Below are the code and all the weights of a small trained network. Each question names an input and a class and asks about switching units off, where a switched-off unit gives its printed mean instead of its output.

import numpy as np


def w(rows, s, z=0):
    codes = np.array(rows[::2]) - 128.0
    scale = np.full(codes.shape[1], s)
    scale[-1] = z or s
    return codes * scale


def f(y):
    return np.maximum(y, 0)


def log_softmax(a):
    a = a - a.max(-1, keepdims=True)
    return a - np.log(np.exp(a).sum(-1, keepdims=True))


def net(x, mask):
    res = np.array(x, float).reshape(1, 5) / 4 @ E
    y = f(res @ A[0][:, :-1].T + A[0][:, -1])
    res = res + np.where(mask, y, B[0][:, -1]) @ B[0][:, :-1]
    return log_softmax(res[-1] @ U[:, :-1].T + U[:, -1])


A, B = {}, {}
E = w([
[169,214,94,88,12,146,148,140,155],'x0',
[61,198,177,59,171,94,93,168,229],'x1',
[219,231,167,154,213,114,156,175,83],'x2',
[128,162,133,111,176,180,210,2,178],'x3',
[156,46,198,21,102,114,217,182,120],'x4',
],0.0071)
A[0] = w([
[154,95,151,85,119,128,197,152,135,47],'n1',
[191,95,85,162,104,120,143,96,66,89],'n2',
[101,159,112,97,155,95,111,145,171,93],'n3',
[177,96,116,138,108,142,118,103,108,107],'n4',
[141,105,136,169,107,126,170,115,87,103],'n5',
[182,175,148,130,180,139,145,161,85,135],'n6',
[151,195,111,102,53,142,155,112,138,153],'n7',
[97,64,141,154,236,118,101,128,114,132],'n8',
[122,150,106,151,120,153,99,117,137,90],'n9',
[70,71,116,131,67,139,112,93,144,102],'n10',
[81,159,154,84,150,129,107,159,164,108],'n11',
[177,181,121,132,181,126,165,156,102,97],'n12',
[54,93,123,94,89,128,108,92,167,110],'n13',
[167,146,143,153,140,114,135,164,119,88],'n14',
[108,84,125,122,97,132,119,120,129,104],'n15',
[99,118,117,137,100,123,104,121,130,253],'n16',
[155,127,115,147,87,134,71,223,116,140],'n17',
[119,96,141,136,165,134,138,137,131,92],'n18',
[110,144,116,137,131,127,105,132,144,177],'n19',
[114,93,133,127,200,137,137,84,131,80],'n20',
[126,172,93,186,110,115,103,91,136,152],'n21',
[113,130,109,136,119,125,98,104,135,87],'n22',
[153,157,152,140,175,135,129,154,124,102],'n23',
[126,141,124,157,126,122,119,95,134,96],'n24',
[137,161,135,123,154,143,208,8,165,112],'n25',
[81,155,129,97,136,144,128,146,127,63],'n26',
[155,204,122,113,24,124,146,122,147,85],'n27',
[127,156,123,177,139,127,80,112,128,148],'n28',
[117,133,146,130,137,115,112,134,157,58],'n29',
[131,116,146,95,138,128,140,163,137,127],'n30',
[150,158,106,114,80,130,132,124,145,65],'n31',
[104,107,146,160,120,111,59,200,97,76],'n32',
[118,169,111,161,155,131,74,110,102,64],'n33',
[124,173,103,175,128,134,76,101,146,140],'n34',
[145,122,117,150,111,125,172,79,100,205],'n35',
[166,175,141,124,144,120,137,151,117,160],'n36',
[138,115,116,166,111,147,152,111,123,92],'n37',
[169,80,155,67,124,122,190,157,124,153],'n38',
[98,161,144,100,152,127,140,108,169,196],'n39',
],0.012,0.0043)
B[0] = w([
[10,130,120,96,87,100,195,167,127,195],'n1',
[138,179,186,156,104,140,125,233,202,215],'n2',
[154,154,168,155,112,147,125,202,174,182],'n3',
[140,162,160,147,116,134,123,176,165,175],'n4',
[134,159,168,138,123,137,118,183,170,180],'n5',
[156,113,110,158,88,127,143,30,177,224],'n6',
[125,40,149,187,160,137,71,111,64,221],'n7',
[112,50,154,240,139,146,83,132,51,223],'n8',
[74,123,125,122,110,121,163,139,125,167],'n9',
[156,140,90,187,87,99,168,54,183,206],'n10',
[159,167,191,156,101,160,130,207,162,196],'n11',
[142,129,89,165,82,101,140,66,185,211],'n12',
[167,143,94,173,89,108,147,49,183,202],'n13',
[126,145,92,145,100,102,132,96,161,169],'n14',
[135,153,107,146,112,113,138,83,146,167],'n15',
[194,105,161,84,134,171,112,25,121,197],'n16',
[211,170,81,69,195,136,133,120,41,219],'n17',
[98,101,122,175,122,125,123,137,107,156],'n18',
[141,119,161,87,126,157,132,120,121,171],'n19',
[97,93,96,182,147,94,93,170,83,185],'n20',
[75,102,165,71,105,138,156,107,111,213],'n21',
[86,145,115,127,101,94,158,145,157,157],'n22',
[144,132,106,172,84,119,137,98,173,184],'n23',
[90,134,117,113,121,112,162,148,126,158],'n24',
[193,209,14,73,156,80,156,177,28,254],'n25',
[117,155,131,155,123,122,139,192,166,151],'n26',
[80,68,126,253,160,110,98,171,78,218],'n27',
[96,102,160,74,105,140,157,117,126,198],'n28',
[113,156,130,162,113,116,136,187,149,145],'n29',
[100,126,153,95,117,149,147,131,123,172],'n30',
[85,109,114,206,136,92,115,163,120,166],'n31',
[160,180,52,98,170,91,144,178,52,199],'n32',
[35,136,127,101,100,109,175,152,156,188],'n33',
[77,99,165,79,107,139,180,123,113,213],'n34',
[207,136,201,81,165,188,84,118,135,205],'n35',
[163,109,119,150,112,137,127,52,153,197],'n36',
[144,155,147,132,122,120,126,184,152,161],'n37',
[45,105,171,42,112,161,162,83,93,233],'n38',
[214,142,197,76,153,179,94,136,113,210],'n39',
],0.018,0.0097)
U = w([
[158,143,76,182,58,77,154,12,216,112],'0',
[3,100,166,46,88,135,206,115,115,107],'1',
[88,25,126,237,180,101,57,147,78,122],'2',
[181,209,41,79,187,80,141,148,64,124],'3',
[165,201,215,146,116,184,98,209,223,126],'4',
[175,103,161,77,156,188,93,46,132,254],'5',
[84,137,100,126,173,100,87,136,206,107],'6',
[103,118,105,101,177,87,56,119,192,105],'7',
],0.0081,0.0084)

Each question gives the input, the list of numbers given to net, and the class t.
The units are the neurons (one row each of A and B). Each row of codes is followed by its name. A weight is (code - 128) times the scale printed after its matrix; where a second scale follows, it is the last column's (A, B and U).
mask holds one flag per neuron, in row order. A switched-off neuron (its flag False) gives its mean, the last column of its row in B, instead of its output. The means were averaged over made-up inputs and are rounded, as every weight is.
A unit's drop is (log p(t) with every unit on - log p(t) with that unit switched off) / (log p(t) with every unit on - log p(t) with every unit switched off).
The circuit of an input: a set's keep is (log p(t) with only the set's units on - log p(t) with every unit switched off) / (log p(t) with every unit on - log p(t) with every unit switched off). Starting from the 12 units with the biggest drops (on a tie, the unit counted first), units are removed one at a time, each time the one whose removal leaves the highest keep (on an exact tie, the one counted first), for as long as the keep stays at least 0.8.
units of the circuit, in order: the units of the circuit, biggest drop first
k most important neurons: the k neurons with the biggest drops, biggest first
drop when u is switched off: that unit's drop, to one decimal
input [7,-3,-4,3,-7], class 1: units of the circuit, in order -> n21
input [-6,-1,1,-3,5], class 2: 3 most important neurons -> n8, n34, n21
input [7,3,-5,6,0], class 2: 2 most important neurons -> n27, n7
input [1,6,-4,-6,-6], class 1: 2 most important neurons -> n25, n34
input [2,-3,-7,-6,4], class 0: 2 most important neurons -> n10, n25
input [3,-1,-3,2,3], class 5: 4 most important neurons -> n12, n8, n6, n33
input [-5,6,7,2,5], class 0: 2 most important neurons -> n6, n12
input [2,-8,-4,-6,7], class 4: 3 most important neurons -> n2, n5, n4
input [-6,-2,-6,2,-3], class 0: 4 most important neurons -> n10, n13, n27, n7
input [6,-3,7,8,1], class 3: 4 most important neurons -> n25, n10, n13, n35
input [1,4,-5,-6,2], class 3: 3 most important neurons -> n32, n17, n6
input [-3,-5,0,4,-2], class 4: 3 most important neurons -> n2, n17, n32
input [-8,7,-6,-5,-8], class 1: 4 most important neurons -> n34, n33, n28, n27
input [8,2,-2,-7,-8], class 1: 3 most important neurons -> n34, n21, n8
input [-6,7,-3,-5,4], class 4: units of the circuit, in order -> n11
input [4,3,4,1,1], class 0: 2 most important neurons -> n8, n12
input [5,-8,6,-7,3], class 4: 3 most important neurons -> n2, n25, n5
input [-1,1,-2,8,0], class 3: drop when n26 is switched off -> 0.0
input [8,-8,-2,-3,-6], class 2: drop when n11 is switched off -> 0.4
input [1,8,-8,7,1], class 0: units of the circuit, in order -> n13
input [7,6,-1,-7,-8], class 1: drop when n25 is switched off -> 0.2
input [5,1,1,-8,0], class 3: drop when n17 is switched off -> 1.8
